Here is a tiny trained network, its code and every weight. The questions are about switching its units off for an input and a class, where a switched-off unit gives its printed mean instead of its output.

import numpy as np


def w(rows, s, z=0):
    codes = np.array(rows[::2]) - 128.0
    scale = np.full(codes.shape[1], s)
    scale[-1] = z or s
    return codes * scale


def f(y):
    return np.maximum(y, 0)


def log_softmax(a):
    a = a - a.max(-1, keepdims=True)
    return a - np.log(np.exp(a).sum(-1, keepdims=True))


def net(x, mask):
    res = np.array(x, float).reshape(1, 5) / 4 @ E
    y = f(res @ A[0][:, :-1].T + A[0][:, -1])
    res = res + np.where(mask, y, B[0][:, -1]) @ B[0][:, :-1]
    return log_softmax(res[-1] @ U[:, :-1].T + U[:, -1])


A, B = {}, {}
E = w([
[70,189,163,23,160,88,100,174,169,131,50],'x0',
[61,124,24,200,136,115,58,193,136,115,114],'x1',
[122,195,155,160,183,172,10,128,2,191,118],'x2',
[28,253,113,90,31,130,211,153,39,153,234],'x3',
[115,162,104,111,128,25,42,40,199,167,184],'x4',
],0.0089)
A[0] = w([
[188,95,145,152,192,107,99,140,198,123,48,3],'N0',
[138,75,102,131,110,96,168,116,188,65,106,14],'N1',
[211,141,245,62,162,138,153,71,137,125,128,72],'N2',
[154,60,87,212,89,170,138,102,117,120,208,108],'N3',
[67,113,55,173,157,111,67,225,164,85,109,96],'N4',
[111,138,103,93,54,121,165,162,161,83,195,100],'N5',
[164,91,141,144,122,211,172,201,100,73,72,80],'N6',
[147,144,123,115,185,126,109,111,89,138,111,58],'N7',
[173,82,123,133,157,149,116,83,132,96,122,32],'N8',
[148,113,135,141,111,188,156,190,90,96,67,11],'N9',
[173,80,116,149,140,137,117,91,74,141,171,58],'N10',
[140,147,89,90,160,92,95,82,164,108,152,57],'N11',
[95,149,197,171,165,185,52,107,86,223,86,22],'N12',
[77,149,168,52,160,93,108,201,158,139,23,118],'N13',
[142,126,109,156,96,37,86,34,137,151,148,74],'N14',
[168,68,100,126,167,113,139,110,141,150,98,170],'N15',
[87,70,124,106,169,144,186,91,232,65,123,108],'N16',
[152,132,98,121,115,86,81,59,179,198,139,33],'N17',
],0.011,0.0051)
B[0] = w([
[107,221,121,80,117,163,190,164,33,164,215,251],'N0',
[136,130,176,227,142,98,49,174,94,48,146,214],'N1',
[180,110,40,146,36,70,175,102,73,133,7,227],'N2',
[141,105,213,47,76,124,61,133,172,220,74,244],'N3',
[201,135,87,111,14,84,223,92,86,132,2,237],'N4',
[169,191,177,175,174,141,132,168,98,127,165,210],'N5',
[26,132,68,159,155,188,107,59,200,111,114,245],'N6',
[114,121,158,116,142,94,109,174,156,79,124,166],'N7',
[93,179,140,76,133,171,181,151,106,165,169,187],'N8',
[65,132,87,129,189,144,195,40,142,58,144,205],'N9',
[174,125,243,141,144,184,121,174,169,143,104,185],'N10',
[104,98,122,128,148,180,120,69,123,102,136,185],'N11',
[178,147,202,196,167,103,86,175,110,31,141,235],'N12',
[111,68,220,60,151,145,86,131,197,205,130,240],'N13',
[61,131,106,160,180,173,229,78,170,101,98,216],'N14',
[107,160,145,101,140,151,152,164,100,176,126,217],'N15',
[147,141,165,208,160,97,65,166,145,119,126,241],'N16',
[40,106,125,145,177,159,156,85,137,85,100,205],'N17',
],0.0088,0.013)
U = w([
[43,117,101,144,168,158,144,41,172,78,136,80],'0',
[81,248,134,112,118,140,155,190,55,181,192,130],'1',
[160,138,163,196,154,92,85,196,130,36,127,89],'2',
[134,69,175,83,123,130,103,136,210,207,114,250],'3',
[181,115,81,142,56,85,166,104,91,119,42,111],'4',
[136,116,108,132,154,128,125,140,161,187,120,254],'5',
[146,97,63,121,126,92,100,165,105,126,182,84],'6',
[134,73,46,101,114,100,82,132,121,154,163,76],'7',
],0.012,0.0089)

Each question gives the input, the list of numbers given to net, and the class t.
The units are the neurons (one row each of A and B). Each row of codes is followed by its name. A weight is (code - 128) times the scale printed after its matrix; where a second scale follows, it is the last column's (A, B and U).
mask holds one flag per neuron, in row order. A switched-off neuron (its flag False) gives its mean, the last column of its row in B, instead of its output. The means were averaged over made-up inputs and are rounded, as every weight is.
A unit's drop is (log p(t) with every unit on - log p(t) with that unit switched off) / (log p(t) with every unit on - log p(t) with every unit switched off).
The circuit of an input: a set's keep is (log p(t) with only the set's units on - log p(t) with every unit switched off) / (log p(t) with every unit on - log p(t) with every unit switched off). Starting from the 12 units with the biggest drops (on a tie, the unit counted first), units are removed one at a time, each time the one whose removal leaves the highest keep (on an exact tie, the one counted first), for as long as the keep stays at least 0.8.
units of the circuit, in order: the units of the circuit, biggest drop first
unit that matters most: the unit with the biggest drop
top k neurons: the k neurons with the biggest drops, biggest first
drop when u is switched off: that unit's drop, to one decimal
input [-5,-1,-2,1,-4], class 3: unit that matters most -> N3
input [6,3,1,-2,7], class 0: top 4 neurons -> [N17, N3, N14, N11]
input [-5,-5,-4,-4,-6], class 0: top 4 neurons -> [N6, N9, N4, N13]
input [-6,4,-6,-6,-5], class 1: top 2 neurons -> [N0, N8]
input [2,2,8,5,7], class 2: top 2 neurons -> [N12, N6]
input [8,2,-7,4,-1], class 3: top 3 neurons -> [N13, N12, N0]
input [5,-7,-2,5,3], class 4: top 2 neurons -> [N2, N0]
input [-7,6,-3,3,0], class 3: top 2 neurons -> [N3, N2]
input [1,-5,-4,-8,7], class 1: top 2 neurons -> [N0, N15]
input [7,-2,2,5,-7], class 0: top 2 neurons -> [N9, N3]
input [-5,3,0,-8,-7], class 1: top 3 neurons -> [N0, N8, N15]
input [-2,1,-7,5,4], class 2: units of the circuit, in order -> [N0, N5]
input [3,8,4,-8,3], class 1: drop when N0 is switched off -> 1.7
input [-1,6,-2,0,-4], class 4: units of the circuit, in order -> [N4]
input [-8,1,-3,1,3], class 3: drop when N3 is switched off -> 0.6
input [-1,4,-7,8,8], class 0: drop when N17 is switched off -> 0.6
